Here is a tiny trained network, its code and every weight. The questions are about switching its units off for an input and a target symbol, where a switched-off unit gives its printed mean instead of its output.

import numpy as np


def w(rows, s, z=0):
    codes = np.array(rows[::2]) - 128.0
    scale = np.full(codes.shape[1], s)
    scale[-1] = z or s
    return codes * scale


def norm(h):
    return h / np.sqrt((h * h).mean(-1, keepdims=True) + 1e-5)


def f(y):
    return y / 2 * (1 + np.tanh(0.7978845608 * (y + 0.044715 * y**3)))


def softmax(a):
    e = np.exp(a - a.max(-1, keepdims=True))
    return e / e.sum(-1, keepdims=True)


def log_softmax(a):
    a = a - a.max(-1, keepdims=True)
    return a - np.log(np.exp(a).sum(-1, keepdims=True))


def net(x, mask):
    ids = ['Λαεζημπφψω'.index(c) for c in x.split()]
    T = len(ids)
    res = E[ids] + P[:T]
    q, k, v = (norm(res) @ M[0].T for M in (Q, K, V))
    z = softmax(np.where(np.tri(T) > 0, q @ k.T / 3**0.5, -1e9)) @ v
    res = res + np.where(mask[0], z, O[0][:, -1]) @ O[0][:, :-1]
    y = f(norm(res) @ A[0][:, :-1].T + A[0][:, -1])
    res = res + np.where(mask[1:9], y, B[0][:, -1]) @ B[0][:, :-1]
    return log_softmax(norm(res)[-1] @ U[:, :-1].T + U[:, -1])


Q, K, V, O, A, B = {}, {}, {}, {}, {}, {}
E = w([
[103,46,251,127,146,137],'Λ',
[91,206,129,78,148,133],'α',
[68,161,126,57,151,142],'ε',
[123,87,132,72,127,121],'ζ',
[106,200,37,183,133,135],'η',
[68,147,149,55,118,113],'μ',
[194,125,109,147,25,101],'π',
[84,94,108,58,114,119],'φ',
[209,140,171,29,125,116],'ψ',
[112,131,92,60,142,153],'ω',
],0.019)
P = w([
[112,104,192,147,218,151],'0',
[157,186,104,89,178,7],'1',
[108,108,127,94,188,130],'2',
[105,125,196,138,173,194],'3',
[160,202,98,84,114,30],'4',
[109,113,123,96,154,151],'5',
[100,128,191,128,140,218],'6',
[161,209,92,89,78,48],'7',
[114,114,116,92,121,164],'8',
[97,131,185,117,102,237],'9',
[166,212,94,77,43,58],'10',
],0.014)
Q[0] = w([
[138,159,84,11,85,135],'head 1',
[60,73,175,252,153,217],'head 1',
[192,174,157,78,60,205],'head 1',
],0.017)
K[0] = w([
[109,132,104,67,54,196],'head 1',
[115,121,114,251,158,103],'head 1',
[137,211,84,158,23,155],'head 1',
],0.019)
V[0] = w([
[76,87,4,189,148,175],'head 1',
[183,129,112,57,171,193],'head 1',
[14,95,101,171,97,88],'head 1',
],0.011)
O[0] = w([
[46,114,51,50,153,121,14],'head 1',
[179,67,176,108,170,97,254],'head 1',
[81,96,132,151,108,9,77],'head 1',
],0.011,0.0057)
A[0] = w([
[157,1,26,132,154,134,1],'neuron 1',
[155,80,111,109,201,171,34],'neuron 2',
[219,177,99,93,148,145,27],'neuron 3',
[162,44,102,219,141,181,120],'neuron 4',
[139,121,197,206,117,137,19],'neuron 5',
[183,104,55,71,118,114,102],'neuron 6',
[197,164,160,138,113,76,132],'neuron 7',
[161,206,113,191,164,171,123],'neuron 8',
],0.016,0.005)
B[0] = w([
[214,173,164,205,73,178,149],'neuron 1',
[125,168,91,188,71,106,179],'neuron 2',
[215,27,162,101,163,157,202],'neuron 3',
[9,106,190,149,35,106,159],'neuron 4',
[145,92,47,31,181,147,178],'neuron 5',
[70,124,76,82,231,116,183],'neuron 6',
[91,174,114,205,75,91,254],'neuron 7',
[113,185,114,90,131,179,164],'neuron 8',
],0.016,0.0092)
U = w([
[47,194,49,103,152,82,201],'Λ',
[98,201,253,122,183,91,1],'α',
[182,163,86,224,105,142,176],'ε',
[190,189,62,125,187,136,161],'ζ',
[94,64,175,121,199,194,196],'η',
[201,62,68,34,204,93,49],'μ',
[55,112,114,211,65,102,94],'π',
[105,197,105,113,69,223,104],'φ',
[212,124,183,58,124,164,130],'ψ',
[190,63,203,154,183,87,69],'ω',
],0.015,0.0049)

Each question gives the input, a string of symbols that net reads in full, and the target symbol t.
The units are the heads (3 rows each of Q, K, V and O) and the neurons (one row each of A and B). Each row of codes is followed by its name. A weight is (code - 128) times the scale printed after its matrix; where a second scale follows, it is the last column's (O, A, B and U).
mask holds one flag per unit, heads first, then neurons. A switched-off unit (its flag False) gives its mean, the last column of its rows in O or B, instead of its output. The means were averaged over made-up inputs and are rounded, as every weight is.
A unit's drop is (log p(t) with every unit on - log p(t) with that unit switched off) / (log p(t) with every unit on - log p(t) with every unit switched off).
The circuit of an input: a set's keep is (log p(t) with only the set's units on - log p(t) with every unit switched off) / (log p(t) with every unit on - log p(t) with every unit switched off). Starting from all 9 units, units are removed one at a time, each time the one whose removal leaves the highest keep (on an exact tie, the one counted first), for as long as the keep stays at least 0.8.
units of the circuit, in order: the units of the circuit, biggest drop first
unit that matters most: the unit with the biggest drop
k most important neurons: the k neurons with the biggest drops, biggest first
drop when u is switched off: that unit's drop, to one decimal
input π π φ ω Λ ε η, target Λ: unit that matters most	head 1
input ζ ε ζ Λ μ ζ Λ ζ, target ω: 4 most important neurons	[neuron 3; neuron 2; neuron 7; neuron 6]
input ζ α π ω ζ ε μ ε, target π: units of the circuit, in order	[head 1; neuron 7]
input ζ ζ φ ζ ζ ζ ζ φ π ω π, target μ: units of the circuit, in order	[head 1; neuron 6]
input π ε ε ζ, target φ: 2 most important neurons	[neuron 8; neuron 4]
input α ε ε ζ, target π: 4 most important neurons	[neuron 4; neuron 2; neuron 3; neuron 6]
input α α α η μ, target π: units of the circuit, in order	[neuron 7; head 1]
input ζ ζ Λ ζ ε α ε μ φ ω ζ, target μ: units of the circuit, in order	[neuron 6; neuron 3]
input ε ζ Λ φ ζ α π ε, target ε: 3 most important neurons	[neuron 7; neuron 3; neuron 4]
input φ ε ψ ε ζ ε ε ζ ζ Λ ε, target ω: 2 most important neurons	[neuron 3; neuron 2]
input ψ ζ Λ α ε ε, target Λ: 3 most important neurons	[neuron 3; neuron 2; neuron 5]
input η ζ ε φ π, target Λ: 2 most important neurons	[neuron 6; neuron 1]
input α π η Λ ψ π ε, target φ: 3 most important neurons	[neuron 3; neuron 6; neuron 5]
input ε ε α, target ψ: unit that matters most	neuron 7
input ζ ω ω π ε Λ ψ ω, target μ: 2 most important neurons	[neuron 3; neuron 6]
input φ ζ ψ ζ ζ ω φ, target ψ: 2 most important neurons	[neuron 7; neuron 6]
input ω π π φ ζ ψ ζ ζ, target ψ: 2 most important neurons	[neuron 3; neuron 8]
input Λ φ ζ α ω ε, target Λ: drop when neuron 2 is switched off	1.2
input π μ π μ, target φ: drop when head 1 is switched off	1.4
input π η μ π α ζ ζ η, target ζ: drop when neuron 4 is switched off	0.3
input φ μ Λ ψ ε ζ ζ Λ ψ Λ α, target ψ: units of the circuit, in order	[neuron 3]
